The symbols move the states like this.
zov ε zef
zov β dun
zov λ zun
zov σ maf
kag χ buf
kag ε bom
kag γ dag
kag φ lok
kag β lak
kag λ vif
kag σ dad
nin φ zef
nin β dad
nin λ mog
nin σ lak
mav χ lup
mav ε dus
mav γ tek
mav φ puv
mav β zin
mav λ lim
mav σ fos
bul χ vaz
bul ε zun
bul γ vuz
bul φ mog
bul β lod
bul λ zef
bul σ koz
dep γ mog
dep φ vuz
dep β zib
dep σ siv
mog χ bik
mog ε zot
mog γ dep
mog φ bul
mog β suv
mog λ nin
mog σ nog
feg χ rif
feg ε vif
feg γ muv
feg φ muz
feg β gek
feg λ bom
feg σ sug
val χ lim
val ε gor
val γ gub
val φ vuf
val β tur
val λ lup
val σ teb
lim χ val
lim ε ref
lim γ vuv
lim φ rof
lim β tuf
lim λ mav
lim σ pov
nez γ dad
nez φ ner
nez λ zib
nez σ dag
vuz χ mus
vuz ε fod
vuz γ bul
vuz φ dep
vuz β teb
vuz λ kip
vuz σ tur
tuf χ tur
tuf ε sar
tuf γ ves
tuf φ mit
tuf β lim
tuf λ zin
tuf σ mus
dun χ zol
dun ε nup
dun γ fis
dun φ sog
dun β zov
dun λ nor
dun σ kiz
fod ε vuz
fod γ zun
fod β div
fod σ vot
mip χ sus
mip ε zod
mip γ zin
mip φ bel
mip β tek
mip λ ves
mip σ fem
lok χ tek
lok ε kiz
lok γ lup
lok φ kag
lok β sus
lok λ gub
lok σ nup
muz χ gok
muz ε gub
muz γ gor
muz φ feg
muz β kuv
muz λ kiz
muz σ nor
buf χ kag
buf ε ruk
buf γ puv
buf φ tek
buf β bel
buf λ dos
buf σ dif
pov χ teb
pov ε mik
pov γ dom
pov φ gup
pov β mus
pov λ fos
pov σ lim
vis χ zun
vis ε vaz
vis β kat
vis σ mas
fos χ ner
fos γ por
fos λ pov
fos σ mav
ref χ gor
ref ε lim
ref γ gok
ref φ zim
ref β sar
ref λ dus
ref σ mik
mik χ div
mik ε pov
mik γ kat
mik σ ref
nak ε zib
nak γ sug
nak φ div
nak σ muv
zin χ nit
zin γ mip
zin β mav
zin λ tuf
dod χ suv
dod ε liv
dod γ gup
dod φ dom
dod β bik
dod λ dif
dod σ dos
mit χ siv
mit γ sor
mit φ tuf
mit β rof
suv χ dod
suv ε sug
suv γ zib
suv φ lod
suv β mog
suv λ dad
suv σ vif
gup χ zib
gup γ dod
gup φ pov
gup σ rof
kat χ nor
kat ε dom
kat γ mik
kat φ liv
kat β vis
kat λ zol
kat σ gok
pil ε siv
pil γ gek
pil φ vot
pil β muv
zun χ vis
zun ε bul
zun γ fod
zun φ zot
zun β nor
zun λ zov
zun σ kuv
fis ε ner
fis γ dun
fis λ div
fis σ vez
zib χ gup
zib ε nak
zib γ suv
zib φ teb
zib β dep
zib λ nez
zib σ vuf
vuv χ gub
vuv ε gok
vuv γ lim
vuv φ dos
vuv β ves
vuv λ tek
vuv σ dom
koz χ ves
koz ε kuv
koz γ tur
koz φ nog
koz β gub
koz λ sus
koz σ bul
vif χ dos
vif ε feg
vif γ vuf
vif φ gub
vif β nog
vif λ kag
vif σ suv
kiz χ ser
kiz ε lok
kiz γ vez
kiz φ bom
kiz β maf
kiz λ muz
kiz σ dun
nor χ kat
nor ε lod
nor γ div
nor φ sug
nor β zun
nor λ dun
nor σ muz
rok ε nit
rok γ maf
rok β vez
rok λ vot
ruk χ bom
ruk ε buf
ruk φ ser
ruk λ rif
gor χ ref
gor ε val
gor γ muz
gor φ muv
gor β vot
gor λ vez
gor σ div
zim χ muv
zim ε rof
zim γ rif
zim φ ref
rif χ feg
rif ε dos
rif γ zim
rif φ gok
rif β pof
rif λ ruk
rif σ liv
maf χ zod
maf ε sus
maf γ rok
maf φ dud
maf β kiz
maf λ kuv
maf σ zov
dag χ puv
dag ε rut
dag γ kag
dag φ lup
dag β rol
dag λ vuf
dag σ nez
gub χ vuv
gub ε muz
gub γ val
gub φ vif
gub β koz
gub λ lok
gub σ lod
siv χ mit
siv ε pil
siv γ nog
siv φ tur
siv β vuf
siv λ rol
siv σ dep
zol χ dun
zol ε por
zol λ kat
zol σ ser
nit χ zin
nit ε rok
nit γ sus
nit φ rol
nit β lup
nit λ tur
nit σ kip
mus χ vuz
mus γ vaz
mus β pov
mus σ tuf
ser χ kiz
ser ε tek
ser γ dus
ser φ ruk
ser β zod
ser λ gok
ser σ zol
vaz χ bul
vaz ε vis
vaz γ mus
vaz φ bik
vaz β dom
vaz λ fem
vaz σ ves
por χ nup
por ε zol
por γ fos
por φ dif
por β fem
por λ dom
por σ tek
tur χ tuf
tur ε vot
tur γ koz
tur φ siv
tur β val
tur λ nit
tur σ vuz
bel χ lak
bel φ mip
bel β buf
bel λ sor
muv χ zim
muv ε vuf
muv γ feg
muv φ gor
muv β pil
muv λ rut
muv σ nak
sug χ liv
sug ε suv
sug γ nak
sug φ nor
sug β zot
sug λ sog
sug σ feg
sog ε dad
sog φ dun
sog λ sug
sog σ bom
sus χ mip
sus ε maf
sus γ nit
sus φ lak
sus β lok
sus λ koz
sus σ zef
vot χ sar
vot ε tur
vot γ kuv
vot φ pil
vot β gor
vot λ rok
vot σ fod
pof χ gek
pof ε sor
pof φ mas
pof β rif
zod χ maf
zod ε mip
zod β ser
zod λ mas
dom χ lod
dom ε kat
dom γ pov
dom φ dod
dom β vaz
dom λ por
dom σ vuv
rol γ lak
rol φ nit
rol β dag
rol λ siv
ves χ koz
ves ε mas
ves γ tuf
ves φ sor
ves β vuv
ves λ mip
ves σ vaz
gek χ pof
gek ε nog
gek γ pil
gek φ kuv
gek β feg
gek λ dud
gek σ zot
nup χ por
nup ε dun
nup γ ner
nup φ dad
nup β zef
nup λ lod
nup σ lok
gok χ muz
gok ε vuv
gok γ ref
gok φ rif
gok β mas
gok λ ser
gok σ kat
lod χ dom
lod ε nor
lod γ teb
lod φ suv
lod β bul
lod λ nup
lod σ gub
puv χ dag
puv γ buf
puv φ mav
puv λ rof
fem χ zef
fem β por
fem λ vaz
fem σ mip
bom χ ruk
bom ε kag
bom γ rut
bom φ kiz
bom β dud
bom λ feg
bom σ sog
zot ε mog
zot φ zun
zot β sug
zot σ gek
bik χ mog
bik φ vaz
bik β dod
bik σ sor
div χ mik
div ε teb
div γ nor
div φ nak
div β fod
div λ fis
div σ gor
sar χ vot
sar ε tuf
sar γ mas
sar β ref
lak χ bel
lak ε dud
lak γ rol
lak φ sus
lak β kag
lak λ nog
lak σ nin
dud ε lak
dud φ maf
dud β bom
dud λ gek
vuf χ rof
vuf ε muv
vuf γ vif
vuf φ val
vuf β siv
vuf λ dag
vuf σ zib
vez χ dus
vez ε lup
vez γ kiz
vez φ rut
vez β rok
vez λ gor
vez σ fis
dos χ vif
dos ε rif
dos γ rof
dos φ vuv
dos β sor
dos λ buf
dos σ dod
mas χ kuv
mas ε ves
mas γ sar
mas φ pof
mas β gok
mas λ zod
mas σ vis
lup χ mav
lup ε vez
lup γ lok
lup φ dag
lup β nit
lup λ val
lup σ ner
dus χ vez
dus ε mav
dus γ ser
dus λ ref
kip γ zef
kip β ner
kip λ vuz
kip σ nit
dad χ dif
dad ε sog
dad γ nez
dad φ nup
dad β nin
dad λ suv
dad σ kag
nog χ sor
nog ε gek
nog γ siv
nog φ koz
nog β vif
nog λ lak
nog σ mog
liv χ sug
liv ε dod
liv φ kat
liv σ rif
ner χ fos
ner ε fis
ner γ nup
ner φ nez
ner β kip
ner λ teb
ner σ lup
zef χ fem
zef ε zov
zef γ kip
zef φ nin
zef β nup
zef λ bul
zef σ sus
tek χ lok
tek ε ser
tek γ mav
tek φ buf
tek β mip
tek λ vuv
tek σ por
sor χ nog
sor ε pof
sor γ mit
sor φ ves
sor β dos
sor λ bel
sor σ bik
dif χ dad
dif φ por
dif λ dod
dif σ buf
rut ε dag
rut γ bom
rut φ vez
rut λ muv
teb χ pov
teb ε div
teb γ lod
teb φ zib
teb β vuz
teb λ ner
teb σ val
rof χ vuf
rof ε zim
rof γ dos
rof φ lim
rof β mit
rof λ puv
rof σ gup
kuv χ mas
kuv ε koz
kuv γ vot
kuv φ gek
kuv β muz
kuv λ maf
kuv σ zun

In the rows, 614 stands for zero.

The rows follow the links: the fewer symbols apart two states are, the more alike their rows tend to be.

Each row is also shifted at random along 4 hidden directions that mean nothing.

Some states, each with a row of numbers:
gor: [ 586  567  593  669  584  652  671  598  681  625  596  607  616  616  611  568  677  576  634  592  590  626  576  542  565  594  559  593  626  613  631  600  667  661  709  647  696  627  640  675  542  600  586  648  641  628  631  664  544  628  597  587  598  687  551  615  627  628  642  560  590  632  531  645]
rif: [ 650  660  573  627  611  599  680  626  623  694  539  593  620  736  564  671  557  580  624  611  453  514  593  566  536  692  554  419  598  596  658  640  582  670  712  607  571  564  509  660  625  635  586  643  528  606  531  635  713  665  553  621  715  676  636  565  551  647  642  623  594  650  653  667]
lok: [ 674  649  684  597  601  610  651  641  547  561  688  587  673  538  649  623  576  570  553  628  701  645  600  687  686  586  575  695  630  635  649  577  564  570  502  652  632  668  618  669  673  605  661  633  656  561  609  620  554  542  571  634  595  554  554  626  666  572  597  582  618  565  671  630]
fis: [ 413  553  657  689  583  640  671  568  693  621  673  635  602  646  641  574  666  604  676  597  535  580  575  681  666  630  564  542  616  571  568  617  676  663  599  652  611  611  570  675  540  600  665  570  631  593  633  646  578  622  687  641  613  646  570  620  603  592  656  659  588  647  540  639]
zib: [ 520  547  569  601  650  647  665  467  679  808  574  641  568  624  707  591  667  580  732  598  586  442  666  523  626  560  565  547  559  588  598  580  730  615  647  584  702  616  622  681  510  708  590  559  570  611  719  534  564  720  628  566  656  580  587  498  591  643  547  661  739  591  537  649]
mip: [ 566  619  666  614  594  552  564  559  517  687  635  618  532  493  704  650  576  667  654  620  728  733  592  654  706  651  637  677  577  641  641  667  633  603  515  619  831  589  611  558  584  617  681  627  663  689  713  510  617  622  527  609  630  571  635  503  655  557  597  560  658  617  658  547]
gek: [ 584  676  570  646  633  667  563  714  650  567  603  555  640  779  501  650  579  673  540  570  489  552  617  585  524  656  679  549  690  600  652  541  529  624  687  590  451  608  631  560  703  580  549  656  531  607  527  717  601  621  617  633  546  666  715  646  575  696  624  610  544  603  660  601]
mik: [ 905  619  563  646  615  595  653  634  732  586  584  643  641  677  576  562  650  576  610  632  524  651  529  572  551  628  601  531  623  627  574  659  635  666  719  661  533  569  573  667  564  600  581  580  612  607  523  667  703  583  656  614  653  683  569  677  566  669  630  658  528  681  526  662]
kiz: [ 405  635  675  662  564  677  706  561  648  690  708  603  565  728  603  669  533  576  647  600  480  618  468  655  654  733  544  469  604  613  625  670  656  686  606  668  706  619  526  648  617  589  696  650  589  643  604  695  570  669  554  675  601  644  611  517  564  571  658  585  558  576  646  690]
zim: [ 441  555  592  599  659  549  600  622  606  546  558  638  624  440  592  585  680  577  613  665  686  693  662  559  597  561  602  667  618  576  630  588  635  591  681  560  684  620  584  617  551  582  566  641  598  574  577  533  673  578  614  552  715  672  619  644  625  646  669  551  661  646  553  620]
vuv: [ 741  676  576  586  570  588  638  695  562  623  569  574  657  662  628  654  559  566  552  610  564  550  616  553  555  628  585  613  594  632  652  677  559  566  641  665  556  585  640  647  692  666  566  642  658  553  605  598  737  592  567  585  571  594  532  587  629  647  583  584  604  618  667  671]
nak: [ 611  608  578  651  653  646  648  616  673  522  594  622  645  599  548  572  665  566  620  592  618  649  623  605  549  586  576  651  651  591  579  575  617  630  704  557  563  630  657  654  564  560  588  576  579  577  605  674  543  629  689  580  586  650  633  695  618  672  664  653  589  614  540  651]
dud: [ 426  635  656  661  652  646  583  633  608  611  675  591  571  689  554  675  554  689  605  586  563  568  617  667  676  644  647  572  623  602  629  536  587  664  590  573  606  616  569  555  657  607  668  649  549  655  589  664  578  652  598  645  595  616  692  574  620  579  648  588  618  590  670  600]
buf: [ 492  630  676  578  628  597  674  646  570  632  633  601  616  635  527  647  544  570  599  625  599  694  612  661  669  687  563  561  615  697  644  610  601  616  524  585  628  555  565  658  616  637  675  670  546  598  588  638  695  668  579  651  584  556  662  546  595  576  576  576  572  640  676  642]
ves: [ 687  649  573  568  619  540  521  704  495  512  558  560  631  503  693  593  600  659  504  615  750  644  710  571  583  520  696  764  593  601  640  631  534  501  641  608  601  643  707  522  712  584  546  637  694  607  616  519  688  513  585  560  570  585  577  665  662  649  598  563  662  594  697  555]
bul: [ 815  655  562  619  593  629  523  554  556  615  605  659  568  530  708  633  567  703  644  630  714  597  649  544  576  598  701  724  616  625  580  587  588  571  630  638  675  664  707  534  676  643  571  563  674  669  670  574  530  582  687  559  601  591  578  582  671  624  593  672  650  549  659  540]
gok: [ 593  640  584  606  578  609  660  665  588  581  570  584  651  633  617  649  556  585  572  633  569  642  569  574  553  644  577  549  609  593  628  662  605  637  686  661  571  574  558  649  677  599  581  621  628  591  539  620  701  561  577  611  712  673  581  615  593  636  630  590  581  633  671  653]
nit: [ 550  591  671  589  580  644  540  738  723  565  706  558  680  755  606  554  688  684  515  600  516  510  642  691  641  533  672  591  656  634  682  584  563  549  524  660  391  625  615  543  623  617  636  652  627  577  521  691  634  550  633  720  587  546  625  717  573  606  567  612  556  639  562  586]
dag: [ 478  579  678  569  643  657  667  643  697  617  694  598  640  656  552  596  676  556  576  609  594  590  596  683  674  612  566  568  640  667  661  573  631  591  535  588  578  635  569  655  559  642  671  646  593  585  604  659  559  642  590  667  602  553  641  651  601  578  587  596  599  631  569  632]
dom: [ 410  656  590  567  580  595  668  657  553  622  515  619  635  648  620  639  571  555  645  639  610  635  590  530  535  632  571  596  603  653  600  681  569  571  617  657  548  594  642  642  670  662  556  570  625  567  609  585  691  571  690  596  592  573  567  605  582  665  599  647  587  635  690  653]
kat: [ 635  636  610  611  589  583  639  620  546  493  558  638  635  502  642  647  579  551  638  642  664  696  614  577  587  620  593  670  612  575  568  663  600  629  684  649  600  610  596  661  648  564  575  572  660  582  559  587  677  528  651  559  695  656  578  607  609  652  677  644  582  596  648  617]
ref: [ 513  563  596  622  605  551  611  614  607  553  529  600  626  396  724  570  704  558  561  624  713  603  709  562  613  477  592  686  537  527  645  619  642  560  647  617  661  638  630  649  562  598  554  612  694  543  641  493  650  506  581  549  731  663  503  652  624  621  663  583  709  633  586  611]
sor: [ 719  644  577  623  664  572  563  607  564  646  555  605  600  625  619  628  568  674  634  612  644  588  670  572  597  644  662  611  567  604  638  620  605  594  620  544  635  590  666  562  648  659  579  663  593  664  644  540  692  670  572  579  600  585  663  576  633  657  581  580  656  620  683  570]
mus: [ 522  575  581  562  595  578  554  562  660  726  543  617  566  638  705  594  699  683  679  611  623  555  613  569  579  540  659  611  570  629  581  681  666  588  621  624  613  605  651  568  536  661  577  579  652  657  660  539  702  600  662  561  633  578  626  616  608  629  568  673  667  673  552  574]
sar: [ 648  617  588  618  607  607  554  688  675  598  549  568  628  710  633  590  682  675  554  589  484  527  606  564  542  585  699  550  603  547  645  667  612  617  689  654  481  571  566  561  594  645  560  625  635  615  531  623  717  551  565  623  702  645  601  662  562  663  637  600  578  686  545  611]
kip: [ 606  582  641  578  588  673  595  624  731  650  683  638  594  787  561  632  637  650  653  621  504  625  482  674  624  669  638  503  668  700  553  644  662  630  547  646  531  584  538  592  571  633  648  584  589  666  565  761  572  632  688  699  569  566  666  665  571  595  594  664  511  642  540  598]
pof: [1140  638  555  665  655  586  549  578  528  590  594  612  553  523  601  621  548  664  590  640  664  701  624  591  608  665  641  626  583  580  619  629  633  705  707  550  769  602  632  583  598  568  608  624  604  673  653  558  642  636  538  533  682  700  686  521  593  613  669  593  664  609  630  556]
teb: [ 757  550  577  604  589  639  662  567  685  651  592  639  612  599  665  550  688  581  659  599  656  579  593  572  572  583  586  643  618  651  587  583  671  594  651  668  642  627  658  685  503  654  564  563  641  598  670  612  545  611  668  552  600  583  575  630  639  637  573  666  641  615  529  638]
puv: [ 464  572  692  557  673  562  640  714  612  466  662  615  646  487  457  590  681  581  528  679  771  871  591  682  655  593  559  722  691  714  598  586  605  554  513  552  629  581  611  634  563  517  658  660  572  594  530  664  643  574  624  647  546  554  652  750  632  581  641  580  569  664  538  626]
tur: [ 619  602  571  561  628  633  479  715  640  493  608  582  667  550  642  534  721  665  498  606  719  605  679  595  542  480  696  757  651  635  659  569  576  523  627  631  500  683  722  542  622  628  560  625  675  585  587  623  569  495  634  599  563  587  612  763  655  676  593  578  612  572  541  564]
liv: [ 315  610  578  594  652  565  662  587  544  574  535  653  600  479  554  639  573  566  647  623  645  711  593  562  588  682  552  594  600  593  557  633  611  636  683  572  664  584  580  662  632  576  572  589  571  612  574  589  643  598  663  549  747  645  651  573  572  648  659  646  609  616  638  617]
dun: [ 452  591  673  647  594  649  686  496  556  634  677  693  560  500  637  665  517  563  727  620  654  679  567  652  684  677  517  638  617  575  549  621  638  676  581  618  796  642  587  658  595  583  684  585  610  666  697  590  522  639  634  621  631  636  571  509  639  538  694  651  643  577  655  640]
mog: [ 409  614  581  549  639  661  595  548  586  626  594  684  538  645  521  682  542  677  709  650  624  724  532  571  554  750  616  562  666  741  538  581  628  621  656  551  686  608  611  555  613  578  564  584  524  689  606  711  512  706  659  561  605  593  752  581  588  650  588  632  539  588  655  591]
zin: [ 741  571  632  606  558  592  575  581  643  732  646  599  548  626  715  597  664  670  655  610  616  577  619  680  706  570  646  587  536  621  645  688  692  616  556  648  725  587  603  571  518  671  647  658  627  671  678  537  668  659  543  633  600  578  636  566  623  568  590  603  665  650  564  569]

Start here and follow the symbols in turn, left to right. Where do you end up?
Answer with the state's name.
[ 433  553  682  611  588  612  607  643  636  568  630  597  647  478  652  579  691  601  557  621  627  662  642  654  676  542  589  635  600  570  637  649  642  602  592  655  632  601  539  634  584  557  658  655  658  576  551  544  642  522  570  646  727  626  551  693  618  563  656  566  610  632  557  615]
ε φ γ λ: dos
[ 641  609  650  604  585  650  662  611  731  644  678  620  641  732  596  583  653  567  628  621  549  585  576  704  647  621  584  544  643  673  565  617  648  605  539  662  518  607  569  660  594  644  675  590  601  568  590  698  593  591  682  686  581  566  562  667  572  578  566  656  566  623  540  647]
φ φ: ner
[ 511  673  578  578  594  638  685  625  606  615  593  650  642  668  572  647  544  545  622  622  584  658  527  539  538  695  579  593  660  705  563  656  554  600  636  665  514  626  614  664  698  614  576  558  634  592  559  720  598  579  697  569  574  578  586  635  599  665  587  680  499  584  685  674]
γ β ε σ: vot
[ 571  592  676  561  606  605  586  661  639  512  689  553  697  482  702  543  705  580  526  615  739  585  710  691  673  475  611  772  620  580  658  536  592  488  511  625  549  703  674  655  610  627  647  637  692  519  609  556  556  495  615  649  598  555  499  707  655  559  596  562  659  590  555  596]
λ σ β λ: kip
[ 680  629  643  614  564  671  607  538  625  775  669  622  544  768  615  665  547  657  708  599  515  569  492  662  658  733  623  491  641  674  587  658  650  668  544  667  642  594  528  576  616  670  659  595  606  688  638  689  574  685  648  666  592  572  646  526  576  559  553  659  552  593  645  588]
γ λ λ: kip
[ 154  606  707  542  590  647  672  534  558  669  664  649  604  510  641  667  578  567  712  654  683  660  558  657  704  675  541  633  613  656  547  607  627  565  534  645  719  641  581  650  620  596  664  589  632  617  656  614  507  626  662  633  639  539  580  535  614  560  598  640  620  559  674  631]
ε φ: sog
[ 428  528  581  588  648  619  626  575  610  603  564  603  605  443  663  556  725  553  615  645  758  565  733  542  612  497  584  717  582  613  647  521  652  541  638  580  736  669  678  686  533  630  562  648  642  579  730  499  511  632  575  549  641  579  594  604  659  625  604  550  739  578  551  633]
λ ε ε ε: rut
[ 550  574  576  555  572  582  675  614  642  613  550  586  639  597  636  547  669  564  580  604  627  645  580  550  578  542  580  631  569  626  618  655  656  590  643  654  638  607  653  677  547  636  566  653  645  581  631  589  682  591  545  584  615  581  591  639  628  651  593  602  592  650  547  635]
β β ε σ: mik
[ 681  662  565  593  678  563  680  648  544  611  565  594  639  576  532  642  540  549  583  626  665  748  594  575  583  672  555  629  607  691  617  623  599  621  652  564  681  590  658  655  654  602  584  657  584  597  620  604  675  658  560  567  568  594  633  601  634  639  625  582  609  636  646  634]
χ λ ε β: dud
[ 880  651  629  626  561  577  635  556  536  736  617  592  620  654  768  630  572  542  668  585  564  387  695  703  675  543  613  606  521  562  616  668  598  605  524  656  563  601  608  654  649  708  684  542  659  581  711  468  699  617  615  665  603  592  493  492  648  535  566  664  700  591  672  628]
ε λ: kat
[ 490  567  570  680  569  617  541  573  633  647  553  577  587  552  766  558  702  685  639  603  620  460  681  574  611  503  688  643  559  502  663  601  668  607  688  666  664  647  662  560  557  661  587  630  697  660  700  500  562  603  559  568  641  677  561  588  633  635  610  568  733  583  561  548]
β χ: ref
[ 550  563  584  573  584  551  665  591  649  630  562  621  641  605  637  567  680  571  658  595  646  631  586  552  588  552  570  622  576  669  570  664  659  580  637  656  591  576  658  660  541  623  564  563  650  591  587  589  675  578  681  579  590  585  550  675  615  652  585  655  591  694  575  643]
λ σ ε: dus
[ 638  620  662  573  633  650  654  563  566  595  683  661  604  520  560  641  568  556  661  631  703  719  608  675  687  659  561  696  622  670  532  554  598  597  518  535  701  628  596  644  625  582  673  580  588  616  647  601  505  657  678  626  590  567  649  585  613  567  625  636  631  577  663  644]
φ ε γ: fis
